Below is a small trained network, with its code and all its weights. Each question gives an input and a class and asks what happens when units are switched off, that is, made to give their printed mean instead of their output.

import numpy as np


def w(rows, s, z=0):
    codes = np.array(rows[::2]) - 128.0
    scale = np.full(codes.shape[1], s)
    scale[-1] = z or s
    return codes * scale


def f(y):
    return y / 2 * (1 + np.tanh(0.7978845608 * (y + 0.044715 * y**3)))


def log_softmax(a):
    a = a - a.max(-1, keepdims=True)
    return a - np.log(np.exp(a).sum(-1, keepdims=True))


def net(x, mask):
    res = np.array(x, float).reshape(1, 4) / 4 @ E
    y = f(res @ A[0][:, :-1].T + A[0][:, -1])
    res = res + np.where(mask, y, B[0][:, -1]) @ B[0][:, :-1]
    return log_softmax(res[-1] @ U[:, :-1].T + U[:, -1])


A, B = {}, {}
E = w([
[122,88,53,159,180],'x0',
[78,184,93,121,227],'x1',
[162,109,126,10,171],'x2',
[192,118,194,141,185],'x3',
],0.014)
A[0] = w([
[190,91,194,77,134,142],'neuron 1',
[105,127,182,119,86,221],'neuron 2',
[227,92,180,102,141,175],'neuron 3',
[201,105,144,100,151,255],'neuron 4',
[221,133,116,149,188,170],'neuron 5',
[115,154,109,203,141,185],'neuron 6',
[144,79,92,175,88,197],'neuron 7',
[66,157,71,103,134,205],'neuron 8',
[111,117,97,96,120,79],'neuron 9',
[56,192,163,116,153,176],'neuron 10',
[93,131,99,205,103,152],'neuron 11',
[176,88,145,186,91,104],'neuron 12',
[159,99,107,77,111,187],'neuron 13',
[149,127,147,175,83,177],'neuron 14',
[107,99,7,106,128,159],'neuron 15',
[105,178,119,178,191,141],'neuron 16',
[159,152,189,75,129,218],'neuron 17',
[98,117,173,130,182,121],'neuron 18',
[143,95,166,188,78,167],'neuron 19',
[125,106,112,138,179,156],'neuron 20',
],0.016,0.0046)
B[0] = w([
[220,254,165,170,183,242],'neuron 1',
[175,146,65,100,80,181],'neuron 2',
[249,166,174,150,211,250],'neuron 3',
[189,161,161,82,240,227],'neuron 4',
[185,80,95,160,184,214],'neuron 5',
[70,96,178,176,131,213],'neuron 6',
[115,68,165,91,122,198],'neuron 7',
[47,146,97,100,158,205],'neuron 8',
[123,145,134,55,112,150],'neuron 9',
[97,199,120,136,89,189],'neuron 10',
[122,85,212,132,119,219],'neuron 11',
[165,59,140,110,117,193],'neuron 12',
[149,145,157,60,155,194],'neuron 13',
[187,94,145,132,36,186],'neuron 14',
[78,84,159,56,175,225],'neuron 15',
[92,140,137,200,169,215],'neuron 16',
[197,208,87,91,98,222],'neuron 17',
[134,117,83,184,117,170],'neuron 18',
[154,65,164,97,69,204],'neuron 19',
[113,59,106,167,217,180],'neuron 20',
],0.0094,0.017)
U = w([
[38,163,249,232,135,139],'0',
[67,101,124,173,70,3],'1',
[119,194,66,118,43,125],'2',
[203,163,175,154,155,131],'3',
[104,92,101,192,191,234],'4',
[50,118,134,77,142,93],'5',
[141,40,178,131,67,136],'6',
],0.012,0.0023)

Each question gives the input, the list of numbers given to net, and the class t.
The units are the neurons (one row each of A and B). Each row of codes is followed by its name. A weight is (code - 128) times the scale printed after its matrix; where a second scale follows, it is the last column's (A, B and U).
mask holds one flag per neuron, in row order. A switched-off neuron (its flag False) gives its mean, the last column of its row in B, instead of its output. The means were averaged over made-up inputs and are rounded, as every weight is.
A unit's drop is (log p(t) with every unit on - log p(t) with that unit switched off) / (log p(t) with every unit on - log p(t) with every unit switched off).
The circuit of an input: a set's keep is (log p(t) with only the set's units on - log p(t) with every unit switched off) / (log p(t) with every unit on - log p(t) with every unit switched off). Starting from the 12 units with the biggest drops (on a tie, the unit counted first), units are removed one at a time, each time the one whose removal leaves the highest keep (on an exact tie, the one counted first), for as long as the keep stays at least 0.8.
units of the circuit, in order: the units of the circuit, biggest drop first
top k neurons: the k neurons with the biggest drops, biggest first
drop of u: that unit's drop, to one decimal
input [2,1,-8,1], class 0: units of the circuit, in order	(neuron 6)
input [4,-1,-4,-4], class 6: top 2 neurons	(neuron 1; neuron 7)
input [8,8,8,-1], class 4: top 3 neurons	(neuron 20; neuron 5; neuron 16)
input [4,0,-7,0], class 0: top 2 neurons	(neuron 6; neuron 16)
input [8,3,7,0], class 4: top 2 neurons	(neuron 20; neuron 5)
input [4,7,3,0], class 4: drop of neuron 18	0.0
input [2,2,-3,5], class 4: drop of neuron 5	0.1
input [-3,-4,3,-7], class 2: drop of neuron 2	0.1
input [5,-8,-1,2], class 6: drop of neuron 19	0.2
input [1,-3,2,-3], class 5: top 2 neurons	(neuron 3; neuron 1)
